Here is a tiny trained network, its code and every weight. The questions are about switching its units off for an input and a class, where a switched-off unit gives its printed mean instead of its output.

import numpy as np


def w(rows, s, z=0):
    codes = np.array(rows[::2]) - 128.0
    scale = np.full(codes.shape[1], s)
    scale[-1] = z or s
    return codes * scale


def norm(h):
    return h / np.sqrt((h * h).mean(-1, keepdims=True) + 1e-5)


def f(y):
    return np.maximum(y, 0)


def log_softmax(a):
    a = a - a.max(-1, keepdims=True)
    return a - np.log(np.exp(a).sum(-1, keepdims=True))


def net(x, mask):
    res = np.array(x, float).reshape(1, 8) / 4 @ E
    u = 0
    for l in range(4):
        y = f(norm(res) @ A[l][:, :-1].T + A[l][:, -1])
        res = res + np.where(mask[u : u + 4], y, B[l][:, -1]) @ B[l][:, :-1]
        u += 4
    return log_softmax(norm(res)[-1] @ U[:, :-1].T + U[:, -1])


A, B = {}, {}
E = w([
[132,129,122,129,131],'x0',
[122,125,142,123,123],'x1',
[127,127,137,128,126],'x2',
[244,189,172,57,138],'x3',
[123,128,131,124,124],'x4',
[183,101,114,176,11],'x5',
[160,68,80,58,153],'x6',
[130,129,124,129,131],'x7',
],0.012)
A[0] = w([
[111,45,128,114,133,154],'0.n0',
[196,145,126,64,116,89],'0.n1',
[191,62,105,146,40,11],'0.n2',
[158,7,114,39,126,2],'0.n3',
],0.014,0.0071)
B[0] = w([
[112,119,40,151,186,242],'0.n0',
[176,76,186,158,134,243],'0.n1',
[95,158,118,36,31,254],'0.n2',
[149,247,41,209,150,227],'0.n3',
],0.014,0.0051)
A[1] = w([
[117,72,101,54,98,36],'1.n0',
[61,13,89,154,97,144],'1.n1',
[45,216,237,254,37,63],'1.n2',
[17,5,49,136,82,4],'1.n3',
],0.008,0.0032)
B[1] = w([
[52,150,166,121,144,144],'1.n0',
[213,5,172,119,114,216],'1.n1',
[211,191,33,124,150,253],'1.n2',
[180,79,184,155,129,227],'1.n3',
],0.011,0.0051)
A[2] = w([
[13,51,60,183,123,3],'2.n0',
[160,190,93,154,73,186],'2.n1',
[171,78,224,125,36,130],'2.n2',
[85,116,104,57,255,142],'2.n3',
],0.011,0.0037)
B[2] = w([
[211,74,168,206,153,199],'2.n0',
[17,227,168,169,198,244],'2.n1',
[130,55,145,69,157,220],'2.n2',
[27,152,98,61,5,253],'2.n3',
],0.011,0.0072)
A[3] = w([
[178,86,218,85,165,5],'3.n0',
[158,133,205,61,170,142],'3.n1',
[24,114,144,62,6,215],'3.n2',
[149,157,240,118,128,169],'3.n3',
],0.011,0.0027)
B[3] = w([
[142,46,111,203,156,171],'3.n0',
[102,67,58,178,105,190],'3.n1',
[76,143,192,89,2,255],'3.n2',
[139,62,134,108,182,192],'3.n3',
],0.015,0.0083)
U = w([
[181,61,170,166,184,251],'0',
[88,175,182,79,30,32],'1',
[153,252,102,156,191,91],'2',
],0.016,0.0021)

Each question gives the input, the list of numbers given to net, and the class t.
The units are the neurons (one row each of A and B). Each row of codes is followed by its name. A weight is (code - 128) times the scale printed after its matrix; where a second scale follows, it is the last column's (A, B and U).
mask holds one flag per neuron, layer by layer. A switched-off neuron (its flag False) gives its mean, the last column of its row in B, instead of its output. The means were averaged over made-up inputs and are rounded, as every weight is.
A unit's drop is (log p(t) with every unit on - log p(t) with that unit switched off) / (log p(t) with every unit on - log p(t) with every unit switched off).
The circuit of an input: a set's keep is (log p(t) with only the set's units on - log p(t) with every unit switched off) / (log p(t) with every unit on - log p(t) with every unit switched off). Starting from the 12 units with the biggest drops (on a tie, the unit counted first), units are removed one at a time, each time the one whose removal leaves the highest keep (on an exact tie, the one counted first), for as long as the keep stays at least 0.8.
circuit, biggest first: the units of the circuit, biggest drop first
unit that matters most: the unit with the biggest drop
top k neurons: the k neurons with the biggest drops, biggest first
k most important neurons of layer l: the k neurons of layer l with the biggest drops, biggest first
drop of u: that unit's drop, to one decimal
input [2,6,7,2,-6,5,-8,2], class 2: circuit, biggest first	(1.n2, 3.n2)
input [6,1,-4,-8,0,8,3,4], class 0: unit that matters most	2.n3
input [1,8,-3,-5,-8,-7,8,4], class 2: top 3 neurons	(0.n0, 0.n3, 0.n2)
input [0,-4,2,-6,-4,0,8,-1], class 2: 2 most important neurons of layer 0	(0.n3, 0.n1)
input [3,5,5,-6,3,-5,8,-4], class 2: top 2 neurons	(0.n3, 0.n0)
input [7,0,-6,8,-8,6,7,-1], class 0: 2 most important neurons of layer 0	(0.n1, 0.n0)
input [-8,5,-8,8,-2,-7,-8,6], class 0: top 2 neurons	(0.n3, 3.n3)
input [7,-6,7,4,2,-7,6,2], class 1: top 2 neurons	(2.n3, 1.n2)
input [-1,4,-4,-5,0,4,7,-7], class 2: drop of 0.n3	1.2
input [7,-8,-1,8,0,3,5,-5], class 0: drop of 0.n1	2.0
input [-8,4,-4,6,-5,-8,6,8], class 1: drop of 1.n1	0.1
